Moves between nodes:
Lif * Zur
Lif % Fum
Lif § Zit
Lif + Rir
Lif ^ Vuk
Kif * Fev
Kif % Tuv
Kif § Lif
Kif + Kod
Kif ^ Gaz
Sak * Vob
Sak % Div
Sak § Duk
Sak + Fon
Sak ^ Zur
Muk * Fon
Muk % Vef
Muk § Pap
Muk + Zag
Muk ^ Rir
Gaz * Bon
Gaz % Sak
Gaz § Vuk
Gaz + Div
Gaz ^ Dem
Suv * Dom
Suv % Bes
Suv § Pav
Suv + Gaz
Suv ^ Rop
Bon * Vup
Bon % Vob
Bon § Tuv
Bon + Zit
Bon ^ Sal
Fet * Mev
Fet % Pap
Fet § Rop
Fet + Rif
Fet ^ Vik
Rir * Rek
Rir % Dag
Rir § Dom
Rir + Rak
Rir ^ Mev
Vef * Suv
Vef % Zag
Vef § Rif
Vef + Vup
Vef ^ Dag
Rak * Sek
Rak % Mef
Rak § Bon
Rak + Lif
Rak ^ Pav
Rop * Kuv
Rop % Sek
Rop § Zag
Rop + Dem
Rop ^ Zuf
Fev * Sef
Fev % Sem
Fev § Zur
Fev + Kuf
Fev ^ Bon
Kuv * Dag
Kuv % Met
Kuv § Bes
Kuv + Sal
Kuv ^ Pap
Zuf * Pap
Zuf % Baf
Zuf § Rak
Zuf + Kif
Zuf ^ Suv
Sal * Mef
Sal % Dad
Sal § Sak
Sal + Zer
Sal ^ Fev
Baf * Rif
Baf % Kif
Baf § Mef
Baf + Tuv
Baf ^ Bes
Zur * Dad
Zur % Rer
Zur § Sul
Zur + Rek
Zur ^ Tuv
Vun * Zuf
Vun % Pav
Vun § Met
Vun + Sef
Vun ^ Vef
Mef * Dem
Mef % Lif
Mef § Vob
Mef + Fum
Mef ^ Sef
Rer * Zer
Rer % Rek
Rer § Muk
Rer + Rop
Rer ^ Kod
Duk * Kod
Duk % Mev
Duk § Ras
Duk + Vun
Duk ^ Sul
Bes * Tur
Bes % Gaz
Bes § Sef
Bes + Sak
Bes ^ Sek
Tuv * Sem
Tuv % Kod
Tuv § Fum
Tuv + Naf
Tuv ^ Sak
Naf * Fet
Naf % Zuf
Naf § Dag
Naf + Baf
Naf ^ Fon
Vob * Fud
Vob % Zit
Vob § Kod
Vob + Vik
Vob ^ Dad
Mev * Naf
Mev % Vun
Mev § Kuv
Mev + Pav
Mev ^ Muk
Rek * Ras
Rek % Rop
Rek § Vef
Rek + Sek
Rek ^ Naf
Vik * Muk
Vik % Dom
Vik § Zuf
Vik + Tur
Vik ^ Ras
Div * Zit
Div % Fon
Div § Mev
Div + Suv
Div ^ Rer
Sef * Kif
Sef % Vuk
Sef § Dad
Sef + Duk
Sef ^ Vup
Fon * Vik
Fon % Suv
Fon § Vun
Fon + Bes
Fon ^ Rek
Dom * Vef
Dom % Tur
Dom § Baf
Dom + Bon
Dom ^ Kuv
Zit * Sul
Zit % Vik
Zit § Naf
Zit + Dom
Zit ^ Zer
Dag * Rop
Dag % Rak
Dag § Tur
Dag + Mef
Dag ^ Vun
Fum * Rer
Fum % Rir
Fum § Vik
Fum + Dag
Fum ^ Duk
Kuf * Duk
Kuf % Fet
Kuf § Rek
Kuf + Pap
Kuf ^ Zit
Tur * Zag
Tur % Bon
Tur § Kif
Tur + Vob
Tur ^ Met
Dad * Lif
Dad % Zer
Dad § Div
Dad + Ras
Dad ^ Sem
Sem * Vuk
Sem % Kuf
Sem § Rer
Sem + Fet
Sem ^ Vob
Pap * Vun
Pap % Rif
Pap § Sek
Pap + Fev
Pap ^ Dom
Fud * Sak
Fud % Sul
Fud § Kuf
Fud + Muk
Fud ^ Lif
Ras * Rir
Ras % Kuv
Ras § Suv
Ras + Met
Ras ^ Fet
Kod * Kuf
Kod % Naf
Kod § Rir
Kod + Zuf
Kod ^ Div
Pav * Baf
Pav % Sef
Pav § Sal
Pav + Vuk
Pav ^ Zag
Vup * Gaz
Vup % Fud
Vup § Sem
Vup + Sul
Vup ^ Mef
Vuk * Tuv
Vuk % Duk
Vuk § Zer
Vuk + Mev
Vuk ^ Fud
Met * Rak
Met % Sal
Met § Gaz
Met + Dad
Met ^ Rif
Rif * Pav
Rif % Fev
Rif § Dem
Rif + Sem
Rif ^ Tur
Zag * Bes
Zag % Vup
Zag § Fev
Zag + Fud
Zag ^ Rak
Sek * Met
Sek % Dem
Sek § Vup
Sek + Zur
Sek ^ Baf
Zer * Fum
Zer % Ras
Zer § Fon
Zer + Kuv
Zer ^ Kuf
Sul * Div
Sul % Muk
Sul § Fet
Sul + Vef
Sul ^ Fum
Dem * Sal
Dem % Zur
Dem § Fud
Dem + Rer
Dem ^ Kif

In the rows, 60 stands for zero.

The rows follow the links: the fewer symbols apart two nodes are, the more alike their rows tend to be.

Each row is also shifted at random along 3 hidden directions that mean nothing.

Some nodes, each with a row of numbers:
Mev -> (66, 77, 73, 75, 84, 55, 65, 57, 64, 45, 68, 66, 59, 76, 54, 49, 57, 72, 54, 60, 45, 56, 56, 58, 74, 49, 65, 72, 54, 82, 43, 40, 69, 42, 64, 68, 63, 69, 70)
Rif -> (118, 84, 46, 82, 72, 84, 69, 73, 49, 91, 71, 71, 51, 47, 34, 69, 72, 74, 66, 63, 65, 67, 49, 66, 54, 62, 50, 89, 33, 50, 50, 74, 76, 46, 54, 71, 60, 58, 55)
Dem -> (64, 67, 60, 50, 50, 60, 70, 58, 48, 60, 68, 68, 45, 64, 40, 61, 52, 50, 63, 67, 53, 68, 72, 48, 41, 61, 56, 49, 55, 59, 63, 62, 40, 78, 56, 63, 67, 60, 49)
Zur -> (89, 84, 64, 46, 72, 63, 82, 63, 45, 47, 66, 63, 46, 80, 41, 43, 57, 38, 44, 56, 33, 88, 72, 38, 53, 62, 59, 51, 49, 83, 41, 53, 40, 75, 44, 68, 73, 77, 54)
Sak -> (65, 59, 46, 46, 47, 58, 56, 70, 54, 67, 61, 56, 89, 58, 71, 63, 61, 48, 72, 58, 56, 66, 69, 66, 55, 71, 84, 49, 63, 52, 60, 71, 51, 67, 39, 88, 57, 66, 41)
Rir -> (22, 63, 90, 54, 64, 57, 61, 60, 59, 60, 61, 65, 81, 68, 64, 58, 44, 53, 82, 53, 70, 57, 70, 63, 62, 50, 63, 56, 80, 65, 63, 59, 68, 41, 70, 63, 52, 50, 46)
Kuf -> (31, 36, 55, 66, 48, 57, 56, 72, 57, 64, 39, 48, 72, 21, 68, 64, 51, 86, 45, 75, 93, 38, 49, 75, 88, 80, 58, 47, 77, 22, 64, 65, 79, 56, 61, 35, 40, 36, 80)
Zer -> (-2, 53, 83, 43, 57, 75, 59, 78, 52, 70, 60, 62, 74, 57, 62, 55, 55, 48, 72, 47, 69, 74, 74, 68, 71, 75, 71, 47, 71, 46, 65, 66, 72, 55, 42, 67, 48, 45, 48)
Pap -> (39, 56, 57, 84, 66, 71, 56, 57, 56, 66, 61, 58, 45, 65, 52, 56, 75, 71, 46, 50, 56, 51, 55, 57, 71, 56, 58, 76, 48, 72, 64, 52, 73, 59, 63, 53, 62, 51, 76)
Vob -> (38, 41, 50, 44, 54, 65, 49, 68, 73, 61, 55, 45, 69, 55, 80, 59, 70, 54, 52, 54, 62, 71, 56, 68, 61, 78, 63, 54, 55, 49, 67, 64, 59, 74, 41, 61, 58, 62, 70)
Kif -> (36, 53, 48, 70, 46, 57, 57, 70, 52, 71, 59, 65, 72, 54, 45, 73, 47, 70, 72, 73, 61, 38, 68, 61, 48, 80, 93, 56, 58, 42, 58, 76, 48, 64, 51, 80, 58, 56, 49)
Sef -> (2, 64, 78, 66, 53, 54, 45, 80, 81, 66, 73, 75, 87, 66, 48, 73, 48, 67, 90, 64, 65, 43, 68, 72, 45, 76, 97, 66, 54, 56, 51, 83, 53, 50, 49, 96, 57, 65, 45)
Sal -> (30, 70, 75, 48, 53, 86, 57, 80, 58, 84, 76, 66, 64, 55, 38, 66, 63, 41, 84, 54, 63, 79, 67, 66, 40, 73, 64, 68, 51, 48, 62, 81, 57, 59, 34, 78, 60, 51, 37)
Tuv -> (35, 69, 57, 65, 55, 50, 60, 66, 51, 52, 62, 62, 67, 81, 51, 50, 54, 64, 47, 61, 35, 61, 73, 48, 61, 76, 94, 53, 51, 75, 44, 54, 42, 73, 43, 85, 68, 76, 65)
Baf -> (58, 62, 46, 82, 48, 57, 61, 59, 51, 69, 68, 64, 51, 65, 42, 70, 56, 71, 61, 66, 48, 44, 66, 50, 51, 60, 74, 66, 50, 71, 57, 62, 50, 67, 58, 71, 66, 61, 58)
Sul -> (47, 60, 73, 46, 67, 53, 48, 65, 75, 55, 61, 57, 90, 69, 83, 51, 57, 56, 77, 54, 56, 67, 57, 71, 66, 56, 77, 55, 71, 62, 53, 60, 67, 45, 54, 78, 58, 70, 52)
Muk -> (95, 53, 55, 57, 67, 39, 55, 45, 73, 41, 49, 50, 63, 50, 88, 62, 61, 66, 52, 63, 73, 55, 47, 64, 71, 40, 38, 59, 77, 57, 64, 49, 68, 48, 88, 37, 53, 58, 73)

Start, symbols taken left to right, then the node you end at.
Answers are names.
(77, 65, 62, 53, 70, 76, 76, 55, 44, 69, 59, 58, 51, 49, 57, 50, 64, 55, 55, 52, 70, 75, 61, 58, 70, 50, 32, 58, 66, 51, 63, 49, 81, 51, 64, 34, 60, 39, 60)
^ % *: Vun
(74, 61, 44, 80, 64, 44, 66, 49, 37, 55, 49, 54, 56, 58, 61, 53, 55, 76, 44, 61, 51, 46, 62, 46, 78, 55, 64, 52, 70, 64, 50, 47, 61, 59, 69, 52, 57, 56, 71)
^ + % %: Sak
(47, 38, 48, 58, 49, 67, 43, 51, 65, 71, 53, 49, 58, 58, 79, 63, 78, 61, 58, 47, 64, 54, 55, 68, 65, 55, 54, 69, 64, 58, 83, 61, 77, 61, 62, 45, 62, 48, 68)
* §: Rif
(82, 81, 62, 48, 66, 68, 78, 64, 29, 65, 64, 67, 71, 67, 48, 47, 53, 41, 68, 51, 54, 79, 74, 51, 60, 58, 64, 47, 71, 61, 49, 60, 56, 54, 46, 74, 62, 59, 43)
§ * ^ §: Vef
(16, 62, 66, 73, 69, 74, 60, 76, 46, 76, 60, 66, 73, 70, 58, 53, 74, 64, 63, 44, 55, 60, 67, 68, 78, 64, 85, 71, 57, 71, 52, 60, 82, 49, 38, 77, 59, 57, 60)
^ + + *: Fud
(71, 75, 84, 59, 73, 66, 67, 55, 59, 61, 70, 71, 56, 66, 50, 63, 52, 53, 79, 54, 62, 62, 65, 58, 50, 42, 46, 68, 65, 67, 60, 59, 67, 38, 74, 60, 58, 52, 45)
% ^ §: Sal
(60, 70, 66, 45, 69, 74, 71, 70, 60, 55, 63, 59, 44, 62, 50, 45, 65, 47, 43, 57, 55, 91, 57, 55, 61, 72, 43, 55, 50, 63, 57, 53, 57, 72, 44, 51, 68, 62, 67)
§ ^ + *: Kuv
(60, 57, 45, 48, 53, 53, 56, 68, 45, 71, 52, 57, 89, 58, 77, 60, 60, 51, 78, 53, 59, 62, 67, 68, 68, 61, 86, 44, 76, 51, 60, 66, 60, 56, 48, 81, 56, 57, 44)
^ * *: Fum
(87, 78, 65, 61, 70, 86, 75, 61, 41, 85, 68, 68, 44, 58, 45, 61, 67, 48, 71, 47, 61, 75, 61, 59, 58, 50, 41, 74, 56, 57, 63, 60, 80, 44, 59, 56, 60, 46, 48)
§ ^ ^: Baf
(66, 68, 49, 86, 59, 57, 67, 53, 40, 70, 64, 71, 59, 68, 45, 60, 60, 71, 64, 57, 53, 43, 68, 48, 62, 54, 77, 67, 57, 67, 56, 59, 63, 53, 61, 73, 65, 57, 54)
% ^ +: Sak
(54, 61, 72, 83, 63, 55, 56, 60, 66, 65, 63, 68, 68, 60, 55, 69, 53, 74, 74, 64, 66, 36, 59, 67, 61, 51, 65, 72, 60, 58, 55, 61, 72, 41, 76, 65, 54, 58, 59)
+ § *: Lif
(35, 37, 64, 45, 46, 45, 41, 53, 96, 41, 55, 54, 66, 60, 80, 70, 60, 62, 65, 65, 59, 48, 52, 68, 47, 65, 63, 60, 60, 57, 67, 68, 43, 68, 65, 57, 62, 70, 67)
* % ^ +: Rek
(56, 50, 41, 59, 37, 54, 45, 57, 56, 81, 62, 62, 79, 58, 66, 75, 61, 59, 79, 53, 58, 42, 68, 62, 40, 54, 81, 59, 66, 49, 81, 81, 53, 63, 58, 77, 61, 52, 45)
§ % +: Mev
